Below are the code and all the weights of a small trained network. Each question names an input and a class and asks about switching units off, where a switched-off unit gives its printed mean instead of its output.

import numpy as np


def w(rows, s, z=0):
    codes = np.array(rows[::2]) - 128.0
    scale = np.full(codes.shape[1], s)
    scale[-1] = z or s
    return codes * scale


def f(y):
    return y / 2 * (1 + np.tanh(0.7978845608 * (y + 0.044715 * y**3)))


def log_softmax(a):
    a = a - a.max(-1, keepdims=True)
    return a - np.log(np.exp(a).sum(-1, keepdims=True))


def net(x, mask):
    res = np.array(x, float).reshape(1, 8) / 4 @ E
    y = f(res @ A[0][:, :-1].T + A[0][:, -1])
    res = res + np.where(mask, y, B[0][:, -1]) @ B[0][:, :-1]
    return log_softmax(res[-1] @ U[:, :-1].T + U[:, -1])


A, B = {}, {}
E = w([
[38,135,201,104,223,75,172],'x0',
[154,76,118,55,25,6,128],'x1',
[145,218,147,84,108,32,100],'x2',
[246,125,222,175,51,169,152],'x3',
[253,156,37,144,118,99,65],'x4',
[112,56,100,138,174,124,187],'x5',
[90,211,120,176,130,151,87],'x6',
[151,109,44,144,1,124,39],'x7',
],0.007)
A[0] = w([
[78,55,240,162,32,197,114,65],'n1',
[162,204,166,165,136,175,109,3],'n2',
[97,58,46,197,136,217,101,113],'n3',
[252,47,166,116,204,155,135,81],'n4',
[120,162,144,162,183,202,112,26],'n5',
[27,224,153,206,109,174,54,129],'n6',
],0.013,0.0042)
B[0] = w([
[35,130,198,239,70,47,107,240],'n1',
[147,121,87,108,199,186,179,199],'n2',
[140,141,170,124,21,54,110,236],'n3',
[36,141,170,161,120,110,111,207],'n4',
[185,110,77,88,62,112,102,208],'n5',
[125,101,80,3,229,146,132,253],'n6',
],0.012,0.011)
U = w([
[198,103,104,131,2,98,44,213],'0',
[174,139,124,103,189,240,170,3],'1',
[12,79,179,96,191,135,166,206],'2',
[115,135,207,223,108,174,184,80],'3',
],0.0088,0.0064)

Each question gives the input, the list of numbers given to net, and the class t.
The units are the neurons (one row each of A and B). Each row of codes is followed by its name. A weight is (code - 128) times the scale printed after its matrix; where a second scale follows, it is the last column's (A, B and U).
mask holds one flag per neuron, in row order. A switched-off neuron (its flag False) gives its mean, the last column of its row in B, instead of its output. The means were averaged over made-up inputs and are rounded, as every weight is.
A unit's drop is (log p(t) with every unit on - log p(t) with that unit switched off) / (log p(t) with every unit on - log p(t) with every unit switched off).
The circuit of an input: a set's keep is (log p(t) with only the set's units on - log p(t) with every unit switched off) / (log p(t) with every unit on - log p(t) with every unit switched off). Starting from all 6 units, units are removed one at a time, each time the one whose removal leaves the highest keep (on an exact tie, the one counted first), for as long as the keep stays at least 0.8.
units of the circuit, in order: the units of the circuit, biggest drop first
top k neurons: the k neurons with the biggest drops, biggest first
drop of u: that unit's drop, to one decimal
input [4,-2,-1,3,4,8,1,1], class 3: units of the circuit, in order -> [n6]
input [-4,-1,2,-2,-1,3,6,-2], class 1: top 2 neurons -> [n1; n4]
input [6,-7,-7,7,3,-1,8,-2], class 1: top 3 neurons -> [n2; n6; n5]
input [-5,-8,5,-6,-3,-3,-2,-2], class 1: units of the circuit, in order -> [n1; n4]
input [-5,5,-2,2,1,4,-4,-4], class 3: units of the circuit, in order -> [n6; n4]
input [-2,5,-7,1,6,-4,7,-8], class 3: units of the circuit, in order -> [n6; n3]
input [4,-7,0,-3,-3,7,8,-6], class 1: top 2 neurons -> [n5; n1]
input [4,-3,3,4,-2,-8,2,0], class 1: top 2 neurons -> [n2; n4]
input [4,2,-5,4,-8,2,-4,-8], class 3: top 2 neurons -> [n6; n1]
input [0,-7,-1,-8,7,-3,2,-4], class 0: top 2 neurons -> [n5; n3]
input [-3,1,-6,4,-4,-8,0,3], class 3: top 2 neurons -> [n1; n5]
input [1,0,6,3,-5,-8,-8,-6], class 3: top 2 neurons -> [n6; n2]
input [5,-2,1,5,5,0,-2,2], class 3: top 4 neurons -> [n6; n5; n3; n4]
input [3,-3,-5,5,-8,-5,-5,-7], class 3: units of the circuit, in order -> [n1]
input [8,-8,6,0,-6,-6,3,-3], class 1: drop of n5 -> 0.1
input [-7,-3,-6,3,-7,3,1,2], class 0: drop of n3 -> 1.6
input [-3,-6,-8,-1,6,6,8,-4], class 0: drop of n3 -> 0.8
